[128 = 0]
[142 141 108 161 107 100 141 127  86 119 134 123 141 134 158 103 157] : [23]/[233]
[103  96 143 127  83 102 139 125 137 120 107 101 152 160 168 150  69] : [20]/[228]
[102  74  88 124 105 146  91 102 154 202 120 148 172 149  62 103 109] : [27]/[229]
[158 109  91 124 127 114 116 152 139 114 150 151 101 118 173  74 181] : [23]/[226]
[126  86 135 141 171 145 105 120 143 155 113 114 163 148 122 148 121] : [27]/[216]
[164 123 130 153  84 115 124 122  96  89 126 102 143 131 133 120 105] : [23]/[230]
[111 120 126 142  83 152  94 165 133 121 111 115 142 138 137 102 109] : [20]/[211]
[138 110 134 170 211 158  92 100  66 153 162 114 147 122  65 147 130] : [27]/[229]
[171 143  92 141 162  69  79 127  98 119 138 145 126 130 176 120 203] : [23]/[226]
[115 135 131 136 147 132 121 126 147 146 151 136 169 140  52 135 125] : [27]/[236]
[134 111 154 146 174 132  94 116 147 148 125 121 191 155  43 156 111] : [27]/[236]
[119 147 171 156  96 119 132 157 143 125 138  95 147 135 125 176 120] : [20]/[228]
[150  59 134 142 159 135 133 112 116  93 136  99 120 109 179 139 100] : [20]/[219]
[174 108 142 142 106 117 113 120 102 118 131  99 144 114 129 140 131] : [23]/[230]
[158 120  73 140  67 108 120 134 106 101 141 120 113 117 144  85 126] : [23]/[233]
[124  64  96 118 122 140 133 157 106 120 113  95 123 134 163 120  84] : [20]/[219]
[146 149 124 141 120  79 136 125 113 118 128 117 138 142  95 117 162] : [23]/[230]
[169 132  98 136  53  92 117 143  93  95 134 111 123 123 143 100 139] : [23]/[233]
[112 132 157 137 142 105 158 144 147 119 138 120 156 153 169 149 103] : [20]/[228]
[ 96  21  19  96  51  65 102 126 145 126 109 148 112 168 227  72  59] : [20]/[211]
[141 155  86 132 116  63 126 175 112 149 155 116 132 115 147 146 174] : [23]/[226]
[159 108  67 122  78  44 121 159 119 127 166 131 113 137 135  79 168] : [23]/[226]
[161 132 117 142 131  84 161 148  96 107 157 102 157 131 166 126 179] : [23]/[226]
[128  83 102 130 166 164  80 116 147 124 114 145 172 128 111 116 101] : [27]/[229]
[119 170 240 165 155 156 155 155 105 131 121  70 157 131  99 214 122] : [20]/[211]
[108 117 144 185 171 170  78 104 115 151 111 112 211 132  82 159  91] : [27]/[229]
[173 130 123 140  93  55  96 151 117 125 150 128 139 104 150 101 174] : [23]/[233]
[158 154 133 142 104 105 155 134 120 112 171 105 125 120 125 145 154] : [23]/[226]
[187 151 139 164 147 122 125 163  99 128 163  99 168 101  95 169 141] : [23]/[230]
[130 134 135 143 169 139  87 123 128 138 124 123 201 135  34 155 103] : [27]/[229]
[135  85  85 122 130 144 113 133 152 129 153 129 164 141  78 106 108] : [27]/[236]
[116 121 149 171 160 192 114 114 118 164 131  84 191 105  27 156 105] : [27]/[229]
[ 94  99 148 163 156 146 124 133 118 137 124 103 174 143 125 133 104] : [27]/[216]
[165 140 130 147 155  76 149 147 104 137 169 106 132 106 140 148 182] : [23]/[226]
[ 99 119 151 149 163 142 111 118 110 137 130 115 173 134  36 108 131] : [27]/[216]
[104 161 194 174 124 141 147 153 113 127 146  84 136 113 131 191 126] : [20]/[219]
[113 132 175 137 160 178  87  98 137 153 127 120 184 116   9 137 104] : [27]/[229]
[138 129  87 127 145  81 133 164  99 125 168 123 112 104 121 119 127] : [23]/[226]
[ 85 120 152 139 162 169 144 145 151 159 140 150 154 155 120 131 137] : [27]/[216]

[135  98 155  96 155 136 119 150 125 168 146  95  89 132  92 114 170] : [83]/(17)
[ 78 119 104 127 137 139 180 176 144 112 104 127 118 113 197 136  98] : [81]/(28)
[120 178 132 154 159 124  79 120 112 123 121 129 138 129  91 135 167] : [77]/(18)
[ 85 110 113 127 136 121 116 179 125 111 131  88 111 111 109 166  85] : [81]/(15)
[115 118 138 123 143 135 143 111 130 159 109  99  97  78 125  84 157] : [83]/(17)
[110 176 135 131 149  74 111  92  99  96  96 107 134 124  84 151 144] : [77]/(18)
[ 92 158 160 104 162 107 124  83  72 129 119 115 146  80 102 151 125] : [77]/(36)
[145 168 100 148  98 121 109 129 133 119  99 157 122 223 132 193  72] : [74]/(26)
[ 31 107 111 114 137 132 178 194 107 125 164 129 120 139 128 164  85] : [81]/(28)
[ 53 121 125 162 167 100 152 183 137 126 202 145  72 112 131 110 121] : [81]/(15)
[140 182 137 127 166  98 100 120 133  98 148  96 101 118 127 126 145] : [77]/(18)
[ 76 139 129 142 121 125 158 209 147 111 196 137  96 129 120 123  66] : [81]/(15)
[ 49 124 133 155 141 133 179 210 137 117 175 150 107 151 177 161  85] : [81]/(28)
[ 91 136 140 119 155  96 156 196 131 131 130 118  97 123 118 104 108] : [81]/(28)
[120 182 137 133 157 107 107  87 116 114 105 114 159 110 109 162 118] : [77]/(36)
[130 132 142 139 149 105 148 141  65 130 108 104 130  64  98 168 106] : [77]/(36)
[ 90  86 144  91 160 122 136 132  97 196 139 105  74  88 104 109 144] : [83]/(14)
